Below is a small trained network, with its code and all its weights. Each question gives an input and a target symbol and asks what happens when units are switched off, that is, made to give their printed mean instead of their output.

import numpy as np


def w(rows, s, z=0):
    codes = np.array(rows[::2]) - 128.0
    scale = np.full(codes.shape[1], s)
    scale[-1] = z or s
    return codes * scale


def f(y):
    return y / 2 * (1 + np.tanh(0.7978845608 * (y + 0.044715 * y**3)))


def softmax(a):
    e = np.exp(a - a.max(-1, keepdims=True))
    return e / e.sum(-1, keepdims=True)


def log_softmax(a):
    a = a - a.max(-1, keepdims=True)
    return a - np.log(np.exp(a).sum(-1, keepdims=True))


def net(x, mask):
    ids = ['ΔΛαβθφψ'.index(c) for c in x.split()]
    T = len(ids)
    res = E[ids] + P[:T]
    r = res
    for j in range(2):
        rows = slice(2 * j, 2 * j + 2)
        q, k, v = (r @ M[0][rows].T for M in (Q, K, V))
        z = softmax(np.where(np.tri(T) > 0, q @ k.T / 2**0.5, -1e9)) @ v
        o = O[0][rows]
        res = res + np.where(mask[j], z, o[:, -1]) @ o[:, :-1]
    y = f(res @ A[0][:, :-1].T + A[0][:, -1])
    res = res + np.where(mask[2:6], y, B[0][:, -1]) @ B[0][:, :-1]
    return log_softmax(res[-1] @ U[:, :-1].T + U[:, -1])


Q, K, V, O, A, B = {}, {}, {}, {}, {}, {}
E = w([
[81,154,78,76,65,187,57],'Δ',
[179,108,144,142,143,132,157],'Λ',
[112,219,162,237,181,129,123],'α',
[207,177,192,87,88,35,113],'β',
[120,163,176,50,110,194,196],'θ',
[137,116,71,202,91,143,187],'φ',
[190,159,5,135,56,127,192],'ψ',
],0.016)
P = w([
[220,104,93,162,59,132,143],'0',
[119,249,122,100,102,124,122],'1',
[105,168,106,110,152,106,112],'2',
[127,213,123,133,115,123,102],'3',
[121,192,105,115,135,107,105],'4',
[124,191,106,118,129,116,109],'5',
],0.013)
Q[0] = w([
[135,2,194,232,206,111,113],'H1',
[113,228,2,142,95,212,181],'H1',
[45,59,177,54,89,132,58],'H2',
[216,203,67,227,163,152,184],'H2',
],0.0093)
K[0] = w([
[29,186,119,79,207,124,102],'H1',
[191,71,179,132,86,168,158],'H1',
[48,107,181,76,151,246,58],'H2',
[254,75,125,183,97,102,163],'H2',
],0.0099)
V[0] = w([
[105,203,82,126,111,93,60],'H1',
[118,240,238,140,139,135,147],'H1',
[184,142,138,70,167,144,69],'H2',
[247,116,100,93,143,133,151],'H2',
],0.011)
O[0] = w([
[29,191,28,152,84,80,163,135],'H1',
[105,142,92,19,200,151,104,29],'H1',
[138,148,166,153,111,10,216,106],'H2',
[51,92,149,77,169,103,182,251],'H2',
],0.011,0.013)
A[0] = w([
[137,121,33,155,121,187,146,166],'N1',
[198,129,129,149,82,137,232,34],'N2',
[183,205,44,196,217,160,249,215],'N3',
[2,57,74,90,74,188,83,253],'N4',
],0.0074,0.0038)
B[0] = w([
[69,119,213,72,99,145,77,195],'N1',
[176,142,44,250,182,124,152,246],'N2',
[50,63,201,94,200,87,57,255],'N3',
[195,193,79,144,106,159,162,220],'N4',
],0.011,0.0082)
U = w([
[157,66,155,130,192,131,189,108],'Δ',
[58,184,165,186,190,107,55,63],'Λ',
[153,159,158,74,125,2,168,61],'α',
[167,53,188,68,163,187,135,162],'β',
[92,137,122,71,91,141,100,133],'θ',
[105,135,49,186,189,170,208,53],'φ',
[194,152,37,145,94,219,97,254],'ψ',
],0.0092,0.0061)

Each question gives the input, a string of symbols that net reads in full, and the target symbol t.
The units are the heads (2 rows each of Q, K, V and O) and the neurons (one row each of A and B). Each row of codes is followed by its name. A weight is (code - 128) times the scale printed after its matrix; where a second scale follows, it is the last column's (O, A, B and U).
mask holds one flag per unit, heads first, then neurons. A switched-off unit (its flag False) gives its mean, the last column of its rows in O or B, instead of its output. The means were averaged over made-up inputs and are rounded, as every weight is.
A unit's drop is (log p(t) with every unit on - log p(t) with that unit switched off) / (log p(t) with every unit on - log p(t) with every unit switched off).
The circuit of an input: a set's keep is (log p(t) with only the set's units on - log p(t) with every unit switched off) / (log p(t) with every unit on - log p(t) with every unit switched off). Starting from all 6 units, units are removed one at a time, each time the one whose removal leaves the highest keep (on an exact tie, the one counted first), for as long as the keep stays at least 0.8.
circuit, biggest first: the units of the circuit, biggest drop first
most important unit: the unit with the biggest drop
top k neurons: the k neurons with the biggest drops, biggest first
drop of u: that unit's drop, to one decimal
input α θ β θ θ Λ, target θ: circuit, biggest first	[H1; N2]
input β β ψ θ θ, target α: circuit, biggest first	[H2; H1; N2]
input ψ ψ φ α θ, target φ: circuit, biggest first	[H1; N1]
input φ θ β ψ φ, target ψ: top 2 neurons	[N3; N4]
input Δ Δ θ, target Λ: circuit, biggest first	[H2; N3; H1]
input Δ ψ θ Δ ψ φ, target Λ: top 2 neurons	[N3; N1]
input Δ Δ α ψ β θ, target Λ: circuit, biggest first	[H2; H1; N3]
input ψ α Λ, target φ: most important unit	N4
input ψ φ θ ψ Λ, target φ: circuit, biggest first	[H2; N4; H1]
input φ Δ ψ ψ θ, target ψ: top 3 neurons	[N3; N2; N1]
input θ ψ β θ θ, target β: drop of H1	1.9
input β ψ ψ φ ψ Λ, target α: drop of H2	0.5
input Δ ψ ψ α ψ, target Λ: drop of N3	0.8
input ψ β ψ α θ Δ, target ψ: circuit, biggest first	[N3]
